(in the rows, 128 means zero)
Each row is followed by its class number. Each block has new classes, again numbered from 0 up, in any order.
[104 143 126 142 145 122 133 131 125 139 138 110 143 140 132 134 127 134
 131 105 167 141 143 129 124 130 108 122 127] | 1
[145 127 132 100 110 125 108 147 120 127 126 114  80 124 117 140 125 137
 117 135 149 132 112 131 105 150 152 127 169] | 0
[100 133 124 127 145 124 141 119 130 177 138 140 149 127 144 113 129 124
 131 121 131 148 142 131 188 105 114 138 105] | 1
[126 142 119 122 143 141 129 116 128 145 129 128 141 131 137 109 123 127
 132 109 149 137 115 122 143 135 143 152 135] | 2
[116 171 125 130 127 121 123 142 130 139 130 130 124 129 125 128 134 136
 109 127 146 141 150 125 135 139 122 118 139] | 1
[135 149 115 133 129 137 124 119 141  98 123 128 132 128 122 130 125 127
 122 128 111 118 138 127  91 129 134 117 137] | 3
[130 113 113 113 154 143 133 104 138 159 126 152 138 121 134  92 132 120
 118 125 118 116  95 126 175 118 153 155 109] | 3
[130 114 104 116 128 113 124 139 129 133 128 136 104 134 128 126 155 122
 132 120 128 141 126 138 144 131 125 121 118] | 1
[116 121 125 114 149 101 138 117 149 177 137 157 134 116 127  99 137 130
 132 132 134 141 107 135 181 125 143 147 109] | 1
[127 123 105 119 121 119 118 139 114 121 127 124 110 135 126 135 118 138
 132 127 130 133 149 119 122 139 129 118 158] | 1
[118 133 126 122 124 125 129 130 124 149 125 130 133 131 134 126 130 133
 132 122 132 134 137 135 148 132 119 133 130] | 2
[ 80 148 105 141 158 134 146 104 136 155 133 137 176 117 132 100 133 129
 130 116 146 135 131 127 168 122 119 131 100] | 3
[117 127 117 125 143 133 136 106 140 142 135 137 160 125 134 119 137 122
 124 134 123 131 131 114 142 117 120 127 116] | 3
[116 125 140 131 125 112 129 142 108 130 134 130 120 146 132 134 122 133
 138 123 122 146 158 125 146 132 107 122 119] | 2
[119 139 149 157 115 101 119 155 104  90 130 120 126 150 120 162 124 136
 141 135 113 141 188 130 112 128  73  83 137] | 3
[126 138 125 112 126 119 120 135 118 117 130 118 106 126 118 127 124 138
 131 134 137 142 139 131 131 134 134 123 149] | 1
[123 136 124 118 116 126 124 137 115 123 129 125 125 135 126 133 122 131
 127 123 140 128 138 129 123 131 134 131 142] | 2
[115 145 131 121 131 118 129 139 120 144 136 129 121 137 133 128 124 135
 136 127 136 139 143 128 157 135 115 130 117] | 0
[117 142 115 133 130 128 123 124 120 115 125 115 120 130 128 122 137 125
 123 122 138 132 149 121 118 145 129 115 145] | 3
[131 126 118 111 143 127 124 125 128 140 127 134 123 126 137 108 127 126
 121 134 133 134 127 132 151 124 155 139 136] | 1
[113 126  98 122 153 146 144 104 139 142 129 150 153 107 128  99 140 124
 125 128 125 122 120 135 165 123 144 140 115] | 3
[129 126 134 126 141 125 130 115 131 118 136 135 133 118 130 115 132 134
 129 134 115 136 141 132 139 121 133 114 120] | 3
[115 132 133 115 128 122 133 134 118 155 137 136 116 126 135 122 125 138
 125 129 141 140 122 132 168 124 130 131 125] | 1
[129 132 126 111 134 123 123 126 135 144 128 136 116 114 120 106 131 129
 124 135 134 129 116 132 150 134 152 135 133] | 1
[148 111 116 126 132 144 122 115 115 106 124 148 130 127 131 111 126 133
 123 127 110 114 134 119 126 132 145 132 135] | 3
[131 131 133 116 118 121 117 145 113 122 123 126 105 140 127 132 119 136
 125 121 128 137 145 128 125 139 125 132 153] | 1
[101 140 119 146 149 124 143 112 133 117 128 129 153 121 128 118 141 128
 132 124 130 136 161 126 127 132 112 108 117] | 3
[ 90 139 130 138 133 106 125 137 116 137 135 130 130 134 134 123 132 146
 139 133 139 155 164 134 149 133 104 117 124] | 1
[124 150 113 117 143 134 132 119 146 156 127 129 130 117 133 110 136 128
 125 130 145 130 117 125 159 138 145 135 126] | 1
[ 68 169 117 164 155 113 151 122 145 156 139 108 185 124 128 126 138 128
 141 112 171 157 175 133 156 133  78 107 107] | 3
[116 127 118 134 143 137 144 114 142 166 132 136 145 119 133 108 130 125
 128 121 137 102 102 129 164 120 134 153 119] | 1
[129 125 128 130 135 128 130 120 129 117 127 137 133 125 124 119 133 130
 130 133 116 125 142 124 121 124 128 118 122] | 3
[ 96 158 118 131 142 125 131 124 139 160 137 115 155 124 129 126 134 127
 127 114 169 147 133 131 154 133 133 127 129] | 2
[116 148 132 121 127 119 119 132 121 142 137 111 123 128 126 139 123 132
 124 123 159 142 130 130 127 142 132 126 148] | 0
[112 135 126 135 136 123 129 123 133 126 133 124 141 125 125 124 132 130
 132 127 127 138 144 134 124 121 114 114 121] | 3
[122 121 137 134 128 118 129 124 120 142 130 137 102 146 130 126 127 134
 142 132 121 140 145 122 150 125 105 113 108] | 1
[ 90 163 160 160 115  92 135 173 121 112 136 103 131 144 121 164 123 148
 148 123 147 163 188 139 110 137  70  86 136] | 0
[101 137 115 141 150 134 133 109 135 139 131 132 157 115 135 113 138 124
 129 132 145 133 134 128 152 128 127 131 103] | 3
[112 140 123 115 141 121 126 139 128 150 137 129 120 118 132 135 127 140
 132 121 153 145 130 133 162 125 141 136 139] | 1
[133 126 126 113 131 132 121 129 115 133 126 129 127 127 126 118 126 133
 122 119 135 133 125 129 142 135 138 137 135] | 1
[154 113 132 120 115 129 117 136 123 125 121 132  99 133 123 129 118 128
 117 135 109 114 112 123 119 127 148 129 147] | 0
[129 120 135 119 129 122 133 136 127 129 131 138 113 125 125 128 123 136
 130 137 122 130 123 128 139 131 130 125 132] | 1
[131 131 111 109 134 133 125 127 131 142 129 130 120 127 134 112 123 129
 120 129 119 129 138 141 149 128 150 141 143] | 1
[127 130 121 126 141 127 136 123 131 147 127 137 130 120 124 109 130 129
 124 128 133 140 118 130 158 138 137 138 128] | 1

A new block, with new classes numbered from 0.
[103 138 129 137 126 133 128 127 113 135 126 131 130 131 131 146 143 141
 127 131 111 134 132 130 127 121 140 114 130] | 2
[128 113 144 129 116 144 115 114 138 130 128 128 135 134 106 130 113  97
 139 138 132 142 112 127 143 130 116 125 146] | 3
[123 121 117 117 128 122 133 134 124 113 123 132 130 123 146 134 148 146
 120 120 111 126 141 120 124 133 132 123 115] | 1
[ 90 142 138 132 142 129 122 138 121 129 117 135 124 132 136 140 142 158
 118 140 117 139 146 120 112 130 137 104 141] | 2
[114 120 120 123 143 114 125 117 128 136 127 134 120 129 105 122 116 154
 125 120 154 120 109 114 154 126 139 149  78] | 0
[111 130 136 137 146 129 121 128 137 138 120 142 125 133 111 137 122 130
 127 135 142 126 127 126 148 122 130 137 133] | 4
[118 118 118 129 131 106 127 113 132 134 134 130 132 127 108 137 126 126
 132 112 122 121 106 116 177 116 146 154  78] | 0
[125 136 136 134 136 133 125 131 135 134 124 131 127 130 123 131 124 130
 128 132 143 128 133 128 142 125 126 132 138] | 4
[125 126 125 118 121 133 126 118 134 126 130 128 128 131 118 129 126 123
 134 124 145 127 121 124 160 122 134 139 121] | 0
[116 134 144 132 130 139 119 126 141 134 124 128 127 132 123 133 120 125
 132 141 146 133 126 127 145 129 121 123 135] | 4
[113 127 129 131 152 129 121 142 138 131 121 139 127 123 119 131 129 153
 113 135 140 119 130 121 146 129 123 133 113] | 2
[104 129 145 130 129 139 119 127 144 131 123 134 132 129 129 138 143 118
 124 132 120 135 136 122 166 124 128 106 117] | 2
[118 116 121 123 132 121 124 121 125 126 127 131 131 123 121 135 131 135
 132 121 115 127 123 121 139 124 135 139 123] | 1
[130 111 116 121 128 113 136 116 135 128 131 129 135 126 109 140 125 112
 137 117 124 117 106 121 175 114 136 168 105] | 0
[136 126 133 137 118 153 127 126 145 132 135 124 136 131 132 125 130 116
 126 137 131 133 128 143 132 129 113 113 136] | 3
[ 97 127 151 125 120 148 106 112 154 141 124 135 121 138  99 137 116 115
 130 150 154 148 120 120 160 128 124 106 141] | 4
[109 130 133 133 132 139 122 129 134 128 119 133 122 132 121 134 136 144
 127 139 131 131 133 126 135 133 125 128 158] | 2
[119 114 134 131 115 142 121 119 126 130 126 132 129 136 115 132 126 106
 139 132 118 141 122 126 132 126 130 121 160] | 3
[115 124 136 138 148 122 120 125 151 145 122 139 137 129 102 141 113 129
 128 132 126 122 104 127 165 117 130 155 111] | 4
[113 111 125 127 122 125 127 130 129 130 130 127 130 128 117 133 133 134
 130 122 112 123 120 121 134 127 134 128 115] | 1
[138 118 129 132 112 150 119 132 138 127 131 127 125 136 126 123 134 109
 134 128 146 130 137 135 124 130 113 115 163] | 3
[117 116 124 116 119 144 126 129 134 121 127 125 135 125 137 125 145 151
 123 137 122 128 138 122 137 134 123 128 137] | 1
[119 115 124 121 131 123 135 126 126 119 126 129 126 121 131 135 142 146
 125 122 112 125 134 120 134 129 134 136 113] | 1
[118 121 115 125 135 116 136 124 117 122 126 130 129 121 132 132 141 144
 121 116 106 118 131 122 135 122 137 140 105] | 1
[132 119 127 132 116 143 123 117 142 134 132 128 129 134 116 128 126 101
 139 126 138 131 116 133 149 125 122 127 128] | 3
[137 109 123 119 123 121 128 113 143 131 133 129 135 123 122 128 124 118
 137 118 139 117 110 118 178 127 144 144  78] | 0
[109 121 132 131 124 119 118 103 138 142 136 132 134 130  99 141 115 119
 144 123 125 130  94 122 178 113 142 153  78] | 0
[129 116 136 128 124 141 122 121 156 132 130 134 139 126 118 134 137  91
 132 122 120 127 120 127 172 118 116 130 114] | 3
[131 109 132 126 129 138 121 125 145 109 124 135 132 126 118 128 134 106
 128 124 130 129 129 127 137 130 115 132 152] | 3
[126 112 122 118 130 116 124 113 134 128 130 132 124 129 108 128 120 121
 128 117 139 125 112 112 154 130 137 142  78] | 0
[125 146 131 129 129 140 128 131 132 129 125 124 123 131 132 125 130 128
 127 132 154 128 138 125 131 131 126 116 153] | 4
[107 122 129 128 126 136 121 120 143 134 132 133 129 129 121 132 143 134
 123 123 134 130 130 117 168 128 131 110  81] | 2
[ 99 129 133 132 122 146 122 121 126 137 124 128 135 138 119 143 135 131
 130 135 133 136 132 128 147 124 133 116 150] | 2
[102 133 116 140 132 148 129 130 113 136 126 131 126 134 131 138 144 166
 128 138 124 124 134 136 125 124 136 130 165] | 2
[113 121 116 128 137 123 128 125 122 131 124 136 128 124 127 131 141 142
 125 116 116 118 126 118 140 123 142 149 110] | 2
[103 115 126 125 131 127 121 115 143 128 127 136 131 126 115 134 139 134
 130 125 116 130 123 113 167 125 134 139 110] | 1
[113 134 140 132 130 137 116 128 140 134 125 130 126 133 113 131 119 130
 130 137 146 132 125 126 148 127 130 124 135] | 4
[127 119 121 118 122 127 129 115 134 129 134 127 127 132 120 123 129 122
 130 118 153 122 121 116 162 131 135 132  91] | 0
[108 129 143 141 145 129 108 122 149 143 124 137 129 129 103 136 115 122
 129 139 133 130 109 123 157 122 127 139 126] | 4

A new block, with new classes numbered from 0.
[120 125 128 144 133 109 124 150 129 117 123 123 122 130 133 129 129 139
 117 125 131 111 123 111 119 113 110 130 153] | 0
[135 136 112 104 117 166 153 161 123 157 123 141 112 121 136 128 124 141
 109 151 115 145 141 139 117 110 103 132 175] | 1
[147 142 112  93 115 188 147 157 118 168 130 134 114 126 131 118 117 137
 110 156 111 146 144 150 127 100 110 130 169] | 1
[141 130 121 121 123 167 139 154 116 162 125 136 112 125 140 139 125 135
 112 134 115 134 134 124 133 112 111 129 162] | 1
[149 128 119 116 122 200 153 182 118 166 104 151 120 120 148 144 114 137
 121 141 128 135 147 114 131 139  90 123 183] | 1
[149 130 118 133 129 136 143 145 114 153 109 133 120 138 146 143 130 136
 110 141 121 130 147 102 125 116 109 131 170] | 1
[181 148 126 141 118  52 147 137 127 134 119 147 138 138 149 159 101 124
 117 142 130 124 112 136 116  99  91 123 165] | 2
[147 148 130 126 121  66 145 144 128 130 124 129 126 132 129 142 114 124
 114 154 128 135 144 128 101 109  84 126 161] | 2
[152 127 117 140 130 203 142 154 112 173 112 143 125 134 154 147 140 159
 116 140 115 121 142 129 141 121 101 130 188] | 1
[145 130 119 111 131 141 145 153 131 140 120 137 114 132 145 140 127 136
 123 141 118 121 136 128 133 117 111 131 168] | 1
[175 157 129 135 123  37 138 149 126 119 125 143 128 133 140 147 114 133
 120 149 129 135 134 139 123 107  95 123 162] | 2
[159 133 112 117 114 113 135 143 120 159 121 138 136 126 141 146 122 143
 111 153 117 129 147 131 129 110  98 124 178] | 1
[132 131 121 137 116 168 145 133 116 153 124 133 127 127 130 129 136 124
 119 138 135 137 137 136 121 102 110 116 178] | 0
[114 147 115 103 110 171 142 176 126 158 124 134 123 118 144 109 119 116
 106 152 122 153 130 141 121  82 114 129 188] | 0
[162 142 128 131 122  84 151 154 126 125 123 150 130 123 136 151 102 122
 122 154 132 154 127 131 115 107  87 118 160] | 2
[139 136 122 132 119 164 129 159 122 151 118 134 119 127 139 116 123 130
 111 140 128 139 140 134 123 106 118 126 180] | 0
[153 133 145 137 134  37 151 142 125 117 126 149 123 139 135 152 117 143
 115 149 134 127 137 129 105 110 100 122 148] | 2
[146 120 110 106 129 123 170 148 130 150 123 122 128 123 134 139 118 125
 101 159 110 132 143 121 118 100  98 131 173] | 1
[144 130 139 130 124  37 166 163 132 110 167 134 116 134 134 149 112 128
  96 173 124 133 136 123  90  78  70 127 162] | 2
[125 138 113  69 105 211 146 169 108 175 137 134 102 122 115 112 121 123
 104 161 104 165 131 153 120 111 113 134 171] | 1
[149 134 114 129 118 123 144 158 122 146 119 133 116 126 145 142 123 147
 118 146 126 137 145 130 122  96  88 124 180] | 1
[150 144 121 141 126 115 140 148 117 133 110 133 126 127 153 127 129 151
 108 135 125 131 149 130 119  85 101 130 185] | 0
[154 153 117 151 119 115 162 158 130 136 118 134 144 124 163 136 121 144
 114 136 128 125 148 115 118  97 118 118 184] | 0
[153 150 115 109 125  37 148 154 119 118 131 135 117 139 129 144 117 130
 108 168 118 130 141 140 107  96  78 127 169] | 2
[164 144 114 149 118  40 151 142 129 146 113 139 134 135 145 145  94 140
 109 157 119 128 137 132 102 101  81 121 168] | 2
[143 122 123 118 115 169 152 160 116 166 122 138 121 120 144 133 121 142
 111 138 116 143 138 123 122 119 104 135 170] | 1
[129 133 122 121 125 140 141 155 120 131 119 124 121 133 139 131 115 140
 109 146 125 134 130 123 105  96  91 126 165] | 0
[143 142 119 122 118  37 154 133 132 114 120 136 132 139 138 142 119 134
 105 158 126 126 127 117 100  90  89  91 153] | 2
[135 127 121 103 125 132 139 141 123 151 125 128 123 123 139 129 132 139
 109 139 115 127 140 128 126 117 108 146 162] | 1
[143 129 126 127 125 169 137 151 119 165 117 139 114 129 136 147 120 133
 130 137 127 137 132 139 133 116 120 112 176] | 1
[162 157 116 114 117  61 147 144 119 132 123 131 123 137 139 148 106 126
 114 159 123 139 136 136 114  87  84 124 170] | 2
[130 141 129 123 119 210 137 181 121 153 124 139 111 126 136 121 130 121
 120 144 133 148 124 111 121 103 104 122 182] | 0
[139 128 113 126  80 179 126 159 131 155 127 124 128 125 137 136 120 124
 117 131 124 138 149 132 118 106 117 119 169] | 0
[157 123 120 130 122 109 156 149 123 151 122 144 144 121 153 159 115 156
  95 143 123 127 147 119 119  99  90 126 190] | 1
